Here is a tiny trained network, its code and every weight. The questions are about switching its units off for an input and a class, where a switched-off unit gives its printed mean instead of its output.

import numpy as np


def w(rows, s, z=0):
    codes = np.array(rows[::2]) - 128.0
    scale = np.full(codes.shape[1], s)
    scale[-1] = z or s
    return codes * scale


def norm(h):
    return h / np.sqrt((h * h).mean(-1, keepdims=True) + 1e-5)


def f(y):
    return np.maximum(y, 0)


def log_softmax(a):
    a = a - a.max(-1, keepdims=True)
    return a - np.log(np.exp(a).sum(-1, keepdims=True))


def net(x, mask):
    res = np.array(x, float).reshape(1, 6) / 4 @ E
    u = 0
    for l in range(3):
        y = f(norm(res) @ A[l][:, :-1].T + A[l][:, -1])
        res = res + np.where(mask[u : u + 4], y, B[l][:, -1]) @ B[l][:, :-1]
        u += 4
    return log_softmax(norm(res)[-1] @ U[:, :-1].T + U[:, -1])


A, B = {}, {}
E = w([
[117,246,157,116,134,82,118],'x0',
[191,104,146,144,60,142,199],'x1',
[100,136,133,106,174,1,97],'x2',
[161,150,182,106,195,142,135],'x3',
[115,81,58,18,75,130,191],'x4',
[165,116,209,106,101,34,110],'x5',
],0.0054)
A[0] = w([
[120,251,147,189,133,151,125,160],'0.n1',
[107,163,159,135,179,175,75,137],'0.n2',
[203,125,216,162,147,116,162,184],'0.n3',
[113,210,161,81,104,132,112,1],'0.n4',
],0.014,0.0025)
B[0] = w([
[154,23,254,131,149,93,109,254],'0.n1',
[135,91,142,106,66,214,61,227],'0.n2',
[172,124,210,122,151,68,48,235],'0.n3',
[188,150,21,116,194,66,150,184],'0.n4',
],0.0086,0.0071)
A[1] = w([
[151,253,167,126,127,131,144,92],'1.n1',
[79,215,147,155,154,118,164,7],'1.n2',
[111,145,116,255,94,75,108,63],'1.n3',
[163,121,140,134,80,122,167,145],'1.n4',
],0.014,0.0014)
B[1] = w([
[132,36,2,11,176,119,149,149],'1.n1',
[130,76,13,156,138,160,108,131],'1.n2',
[141,48,244,63,51,168,88,186],'1.n3',
[87,144,145,103,125,226,58,254],'1.n4',
],0.0059,0.0036)
A[2] = w([
[64,155,67,139,162,10,114,16],'2.n1',
[63,177,116,207,223,131,20,155],'2.n2',
[26,95,114,131,174,72,159,4],'2.n3',
[38,90,88,115,107,55,53,175],'2.n4',
],0.013,0.0014)
B[2] = w([
[117,102,2,121,160,106,148,197],'2.n1',
[105,81,239,56,17,158,113,198],'2.n2',
[165,187,73,115,69,92,175,168],'2.n3',
[158,164,196,148,209,75,76,255],'2.n4',
],0.0082,0.0065)
U = w([
[113,205,111,214,144,142,202,2],'0',
[97,99,71,128,83,245,154,135],'1',
[146,90,197,130,139,100,57,197],'2',
[135,173,21,115,185,57,145,135],'3',
],0.011,0.0039)

Each question gives the input, the list of numbers given to net, and the class t.
The units are the neurons (one row each of A and B). Each row of codes is followed by its name. A weight is (code - 128) times the scale printed after its matrix; where a second scale follows, it is the last column's (A, B and U).
mask holds one flag per neuron, layer by layer. A switched-off neuron (its flag False) gives its mean, the last column of its row in B, instead of its output. The means were averaged over made-up inputs and are rounded, as every weight is.
A unit's drop is (log p(t) with every unit on - log p(t) with that unit switched off) / (log p(t) with every unit on - log p(t) with every unit switched off).
The circuit of an input: a set's keep is (log p(t) with only the set's units on - log p(t) with every unit switched off) / (log p(t) with every unit on - log p(t) with every unit switched off). Starting from all 12 units, units are removed one at a time, each time the one whose removal leaves the highest keep (on an exact tie, the one counted first), for as long as the keep stays at least 0.8.
units of the circuit, in order: the units of the circuit, biggest drop first
unit that matters most: the unit with the biggest drop
top k neurons: the k neurons with the biggest drops, biggest first
top k neurons in layer l: the k neurons of layer l with the biggest drops, biggest first
drop of u: that unit's drop, to one decimal
input [8,-7,2,7,5,8], class 3: units of the circuit, in order => [0.n4; 2.n1]
input [-5,-7,-7,7,-3,-3], class 1: units of the circuit, in order => [2.n4; 0.n3]
input [3,2,3,2,7,6], class 3: unit that matters most => 0.n1
input [2,-4,-6,4,4,6], class 3: units of the circuit, in order => [0.n4; 0.n1]
input [1,-2,-1,-5,5,8], class 3: units of the circuit, in order => [0.n1; 0.n2; 2.n1]
input [2,-1,-3,-2,7,0], class 1: units of the circuit, in order => [0.n3; 0.n1]
input [-6,5,-2,4,5,0], class 1: top 2 neurons => [0.n1; 2.n4]
input [0,-3,-4,6,3,1], class 1: units of the circuit, in order => [2.n4; 0.n1]
input [0,2,8,6,2,-8], class 3: top 4 neurons => [0.n3; 1.n4; 2.n3; 0.n1]
input [-3,-8,-4,5,6,-1], class 1: top 2 neurons in layer 0 => [0.n3; 0.n1]
input [-2,-3,-8,6,0,-1], class 1: top 2 neurons => [2.n4; 0.n2]
input [-7,0,3,-1,4,-6], class 3: top 3 neurons in layer 0 => [0.n2; 0.n1; 0.n3]
input [-7,1,4,-1,8,-5], class 3: top 2 neurons in layer 0 => [0.n2; 0.n1]
input [-3,-4,-2,1,3,-8], class 1: units of the circuit, in order => [0.n3]
input [-5,7,2,-7,6,-3], class 1: top 2 neurons in layer 0 => [0.n3; 0.n1]
input [1,7,-5,-8,2,5], class 1: drop of 0.n1 => 0.5
input [-8,-5,7,-3,7,2], class 3: drop of 0.n1 => 0.1
input [-6,-6,1,7,-4,-4], class 1: drop of 1.n4 => 0.0
